Here is a tiny trained network, its code and every weight. The questions are about switching its units off for an input and a class, where a switched-off unit gives its printed mean instead of its output.

import numpy as np


def w(rows, s, z=0):
    codes = np.array(rows[::2]) - 128.0
    scale = np.full(codes.shape[1], s)
    scale[-1] = z or s
    return codes * scale


def norm(h):
    return h / np.sqrt((h * h).mean(-1, keepdims=True) + 1e-5)


def f(y):
    return y / 2 * (1 + np.tanh(0.7978845608 * (y + 0.044715 * y**3)))


def log_softmax(a):
    a = a - a.max(-1, keepdims=True)
    return a - np.log(np.exp(a).sum(-1, keepdims=True))


def net(x, mask):
    res = np.array(x, float).reshape(1, 3) / 4 @ E
    u = 0
    for l in range(4):
        y = f(norm(res) @ A[l][:, :-1].T + A[l][:, -1])
        res = res + np.where(mask[u : u + 4], y, B[l][:, -1]) @ B[l][:, :-1]
        u += 4
    return log_softmax(norm(res)[-1] @ U[:, :-1].T + U[:, -1])


A, B = {}, {}
E = w([
[104,181,170,138,135,116,105,82,175,246],'x0',
[182,146,30,134,81,181,67,122,108,75],'x1',
[132,36,49,160,119,143,146,132,128,153],'x2',
],0.012)
A[0] = w([
[164,166,25,176,120,155,94,3,226,165,76],'L0N1',
[59,227,98,122,106,143,158,30,113,209,174],'L0N2',
[165,120,74,133,65,214,223,193,181,101,254],'L0N3',
[53,103,118,79,181,150,196,58,222,66,193],'L0N4',
],0.0056,0.0024)
B[0] = w([
[72,119,168,124,113,247,108,154,194,175,248],'L0N1',
[48,125,113,144,105,176,125,216,102,73,253],'L0N2',
[157,95,184,198,142,139,108,132,131,122,236],'L0N3',
[157,114,83,124,148,92,130,81,110,91,179],'L0N4',
],0.014,0.0042)
A[1] = w([
[159,86,98,187,135,149,158,67,89,185,248],'L1N1',
[107,157,148,77,2,216,87,140,206,173,161],'L1N2',
[109,191,108,152,79,123,61,146,83,116,40],'L1N3',
[110,138,81,189,140,251,173,114,130,64,88],'L1N4',
],0.0073,0.0016)
B[1] = w([
[69,238,111,177,75,89,122,159,179,119,170],'L1N1',
[108,98,113,129,6,158,145,167,147,127,254],'L1N2',
[134,123,191,62,100,174,93,183,126,138,155],'L1N3',
[77,162,136,167,81,135,106,154,153,111,214],'L1N4',
],0.012,0.0075)
A[2] = w([
[145,162,171,129,198,52,153,105,81,95,249],'L2N1',
[198,98,149,225,98,107,91,104,51,1,100],'L2N2',
[53,195,149,33,135,126,89,147,115,90,185],'L2N3',
[219,209,116,71,70,176,59,127,109,96,39],'L2N4',
],0.0081,0.0016)
B[2] = w([
[185,57,78,150,115,209,134,72,118,141,212],'L2N1',
[143,129,119,115,187,52,179,149,104,120,254],'L2N2',
[161,175,129,84,192,76,129,79,163,160,216],'L2N3',
[94,80,82,117,70,131,131,4,131,125,192],'L2N4',
],0.012,0.007)
A[3] = w([
[163,93,161,107,177,74,197,2,114,125,249],'L3N1',
[126,198,139,161,139,74,163,225,211,174,168],'L3N2',
[113,95,90,202,96,148,222,149,104,131,245],'L3N3',
[119,164,91,145,121,108,156,237,92,54,95],'L3N4',
],0.0077,0.0016)
B[3] = w([
[176,115,42,91,88,220,134,82,193,184,254],'L3N1',
[216,110,80,122,177,124,140,197,62,25,192],'L3N2',
[41,160,234,154,49,118,2,137,78,65,231],'L3N3',
[127,104,168,141,252,78,128,139,70,146,177],'L3N4',
],0.0095,0.0082)
U = w([
[126,115,144,192,181,2,122,155,54,80,173],'0',
[175,215,180,61,192,114,160,184,128,147,4],'1',
[60,145,168,139,19,177,55,112,185,140,148],'2',
[202,86,64,87,148,149,181,11,155,152,198],'3',
],0.012,0.0037)

Each question gives the input, the list of numbers given to net, and the class t.
The units are the neurons (one row each of A and B). Each row of codes is followed by its name. A weight is (code - 128) times the scale printed after its matrix; where a second scale follows, it is the last column's (A, B and U).
mask holds one flag per neuron, layer by layer. A switched-off neuron (its flag False) gives its mean, the last column of its row in B, instead of its output. The means were averaged over made-up inputs and are rounded, as every weight is.
A unit's drop is (log p(t) with every unit on - log p(t) with that unit switched off) / (log p(t) with every unit on - log p(t) with every unit switched off).
unit that matters most: the unit with the biggest drop
top k neurons: the k neurons with the biggest drops, biggest first
k most important neurons of layer l: the k neurons of layer l with the biggest drops, biggest first
drop of u: that unit's drop, to one decimal
input [5,-4,-8], class 1: unit that matters most => L0N2
input [-1,-4,5], class 0: top 3 neurons => [L1N1, L2N4, L3N2]
input [-5,7,-4], class 3: top 3 neurons => [L2N4, L0N2, L0N1]
input [2,-1,-7], class 1: top 2 neurons => [L0N2, L2N3]
input [7,-5,0], class 1: top 4 neurons => [L0N1, L0N3, L3N3, L3N2]
input [0,-4,4], class 0: top 2 neurons => [L1N1, L2N4]
input [-6,-6,0], class 3: top 3 neurons => [L1N2, L0N2, L3N1]
input [-1,5,-7], class 3: top 2 neurons => [L0N1, L2N4]
input [2,-4,-3], class 3: top 2 neurons => [L0N1, L1N2]
input [3,-2,-4], class 1: 2 most important neurons of layer 0 => [L0N2, L0N1]
input [3,-3,-7], class 1: top 2 neurons => [L0N2, L2N4]
input [8,-2,-6], class 1: 2 most important neurons of layer 3 => [L3N2, L3N3]
input [5,-1,-3], class 1: drop of L3N4 => -0.1
input [-8,6,-3], class 0: unit that matters most => L0N3
input [4,-3,-8], class 1: drop of L0N2 => 0.7
input [6,-6,-5], class 1: 2 most important neurons of layer 0 => [L0N2, L0N3]
input [-4,4,0], class 0: drop of L0N3 => 0.2
